Below are the code and all the weights of a small trained network. Each question names an input and a class and asks about switching units off, where a switched-off unit gives its printed mean instead of its output.

import numpy as np


def w(rows, s, z=0):
    codes = np.array(rows[::2]) - 128.0
    scale = np.full(codes.shape[1], s)
    scale[-1] = z or s
    return codes * scale


def f(y):
    return y / 2 * (1 + np.tanh(0.7978845608 * (y + 0.044715 * y**3)))


def log_softmax(a):
    a = a - a.max(-1, keepdims=True)
    return a - np.log(np.exp(a).sum(-1, keepdims=True))


def net(x, mask):
    res = np.array(x, float).reshape(1, 5) / 4 @ E
    y = f(res @ A[0][:, :-1].T + A[0][:, -1])
    res = res + np.where(mask, y, B[0][:, -1]) @ B[0][:, :-1]
    return log_softmax(res[-1] @ U[:, :-1].T + U[:, -1])


A, B = {}, {}
E = w([
[86,123,31,179,181,115,130,182,129,122,108,94],'x0',
[168,123,105,194,26,113,124,175,162,132,154,137],'x1',
[158,129,136,185,161,158,132,94,102,129,222,82],'x2',
[135,100,42,115,102,112,118,2,143,129,121,133],'x3',
[130,136,68,37,122,130,128,173,119,130,218,127],'x4',
],0.0075)
A[0] = w([
[142,138,201,86,66,134,128,108,126,129,157,136,98],'neuron 0',
[119,125,177,203,130,134,130,102,127,129,77,120,111],'neuron 1',
[137,125,82,184,42,117,127,177,133,125,150,120,114],'neuron 2',
[128,134,99,91,129,126,131,143,117,131,173,132,105],'neuron 3',
[121,134,114,79,94,125,133,148,131,132,76,132,136],'neuron 4',
[122,129,74,155,155,127,126,160,128,126,112,125,76],'neuron 5',
[122,124,117,81,103,123,131,159,137,123,76,145,82],'neuron 6',
[111,128,138,68,245,128,128,106,116,125,111,120,105],'neuron 7',
[118,124,99,74,109,127,130,165,129,123,49,131,121],'neuron 8',
[106,133,44,170,176,125,127,166,128,125,112,115,96],'neuron 9',
[129,132,105,85,126,132,127,143,126,123,163,124,89],'neuron 10',
[122,127,143,92,200,126,122,119,123,127,120,124,55],'neuron 11',
[141,126,136,192,190,143,135,96,116,124,248,104,90],'neuron 12',
[126,133,108,102,130,119,128,138,127,123,151,129,254],'neuron 13',
[141,132,197,88,80,132,128,85,127,126,150,137,77],'neuron 14',
[121,126,32,119,89,125,127,17,130,127,115,124,55],'neuron 15',
[120,131,136,202,153,125,127,114,129,129,80,130,103],'neuron 16',
[143,127,122,169,36,125,124,160,134,129,144,137,66],'neuron 17',
[126,129,151,118,120,126,129,131,127,126,136,131,59],'neuron 18',
[128,130,102,88,126,127,124,157,128,130,159,122,123],'neuron 19',
[117,122,100,85,121,135,131,168,132,132,179,127,107],'neuron 20',
[126,120,167,140,147,125,132,180,130,129,132,125,66],'neuron 21',
[121,133,59,174,171,131,130,175,125,129,105,127,107],'neuron 22',
[117,142,206,137,162,137,127,244,118,126,141,119,88],'neuron 23',
],0.017,0.0086)
B[0] = w([
[125,45,188,121,133,123,129,134,125,133,165,98,208],'neuron 0',
[169,132,125,115,95,125,117,160,124,118,28,123,214],'neuron 1',
[80,170,132,91,143,208,159,80,128,136,112,136,226],'neuron 2',
[156,161,132,80,113,79,137,131,128,109,73,115,174],'neuron 3',
[109,164,134,184,114,103,94,129,121,135,143,128,191],'neuron 4',
[124,111,169,81,126,78,141,126,121,122,174,118,168],'neuron 5',
[102,191,133,136,118,47,107,117,135,125,147,135,175],'neuron 6',
[82,167,145,83,128,224,171,87,131,135,120,133,220],'neuron 7',
[86,176,142,189,112,88,87,121,122,142,146,138,206],'neuron 8',
[133,60,199,107,121,113,131,138,128,134,175,107,216],'neuron 9',
[159,156,139,74,117,64,139,115,127,110,82,132,162],'neuron 10',
[93,182,121,52,139,117,157,79,131,123,140,138,159],'neuron 11',
[64,203,142,203,102,54,72,124,129,142,144,151,234],'neuron 12',
[151,57,135,208,123,225,114,163,132,141,61,123,224],'neuron 13',
[112,89,189,85,130,88,147,153,132,122,174,100,198],'neuron 14',
[186,122,5,122,178,110,146,138,129,119,192,149,244],'neuron 15',
[165,137,142,101,104,117,129,152,129,113,59,121,191],'neuron 16',
[77,187,137,76,151,171,155,83,122,129,125,138,192],'neuron 17',
[130,154,129,69,131,58,149,103,136,113,161,136,121],'neuron 18',
[161,135,135,108,113,106,132,141,129,106,71,130,177],'neuron 19',
[170,146,122,87,103,94,128,147,126,117,57,120,189],'neuron 20',
[156,161,71,78,145,61,134,105,131,118,173,144,156],'neuron 21',
[121,71,191,108,131,103,133,135,133,125,172,104,206],'neuron 22',
[177,96,4,152,167,137,138,123,130,127,180,144,237],'neuron 23',
],0.025,0.011)
U = w([
[179,119,47,139,159,135,144,129,134,127,157,154,69],'0',
[83,164,140,97,122,208,169,79,130,145,107,138,128],'1',
[127,64,188,116,110,116,138,149,131,137,159,90,118],'2',
[185,145,127,112,73,122,126,161,126,102,31,125,105],'3',
[88,179,133,196,89,96,75,124,127,156,132,150,135],'4',
[142,78,125,218,107,250,107,164,123,158,78,127,255],'5',
],0.011,0.0034)

Each question gives the input, the list of numbers given to net, and the class t.
The units are the neurons (one row each of A and B). Each row of codes is followed by its name. A weight is (code - 128) times the scale printed after its matrix; where a second scale follows, it is the last column's (A, B and U).
mask holds one flag per neuron, in row order. A switched-off neuron (its flag False) gives its mean, the last column of its row in B, instead of its output. The means were averaged over made-up inputs and are rounded, as every weight is.
A unit's drop is (log p(t) with every unit on - log p(t) with that unit switched off) / (log p(t) with every unit on - log p(t) with every unit switched off).
The circuit of an input: a set's keep is (log p(t) with only the set's units on - log p(t) with every unit switched off) / (log p(t) with every unit on - log p(t) with every unit switched off). Starting from the 12 units with the biggest drops (on a tie, the unit counted first), units are removed one at a time, each time the one whose removal leaves the highest keep (on an exact tie, the one counted first), for as long as the keep stays at least 0.8.
units of the circuit, in order: the units of the circuit, biggest drop first
k most important neurons: the k neurons with the biggest drops, biggest first
drop when u is switched off: that unit's drop, to one decimal
input [8,-5,-3,-8,3], class 0: units of the circuit, in order => neuron 23
input [0,-6,-7,5,-6], class 4: 2 most important neurons => neuron 8; neuron 2
input [2,2,-8,7,-4], class 4: 2 most important neurons => neuron 8; neuron 23
input [4,8,3,6,-4], class 1: 2 most important neurons => neuron 2; neuron 17
input [3,-8,-5,8,-7], class 0: 2 most important neurons => neuron 15; neuron 2
input [-4,8,8,6,-7], class 1: 4 most important neurons => neuron 2; neuron 17; neuron 8; neuron 4
input [1,-5,-6,6,5], class 0: 2 most important neurons => neuron 15; neuron 12
input [7,5,-7,-4,7], class 2: 3 most important neurons => neuron 9; neuron 22; neuron 12
input [7,5,-8,4,-6], class 4: 3 most important neurons => neuron 8; neuron 4; neuron 6
input [8,-1,-8,-7,-4], class 2: 2 most important neurons => neuron 22; neuron 9
input [2,6,3,-5,-6], class 1: 3 most important neurons => neuron 2; neuron 17; neuron 15
input [5,-7,7,5,4], class 1: 4 most important neurons => neuron 7; neuron 11; neuron 8; neuron 4
input [5,-1,5,4,-7], class 3: 2 most important neurons => neuron 1; neuron 16
input [-5,-7,8,3,-8], class 3: units of the circuit, in order => neuron 1
input [4,4,6,-2,-6], class 3: 2 most important neurons => neuron 1; neuron 16
input [-1,4,-5,0,-2], class 4: drop when neuron 7 is switched off => 1.4
input [-5,-6,8,1,-8], class 3: drop when neuron 16 is switched off => 1.5
input [4,6,0,2,3], class 1: drop when neuron 2 is switched off => 1.0
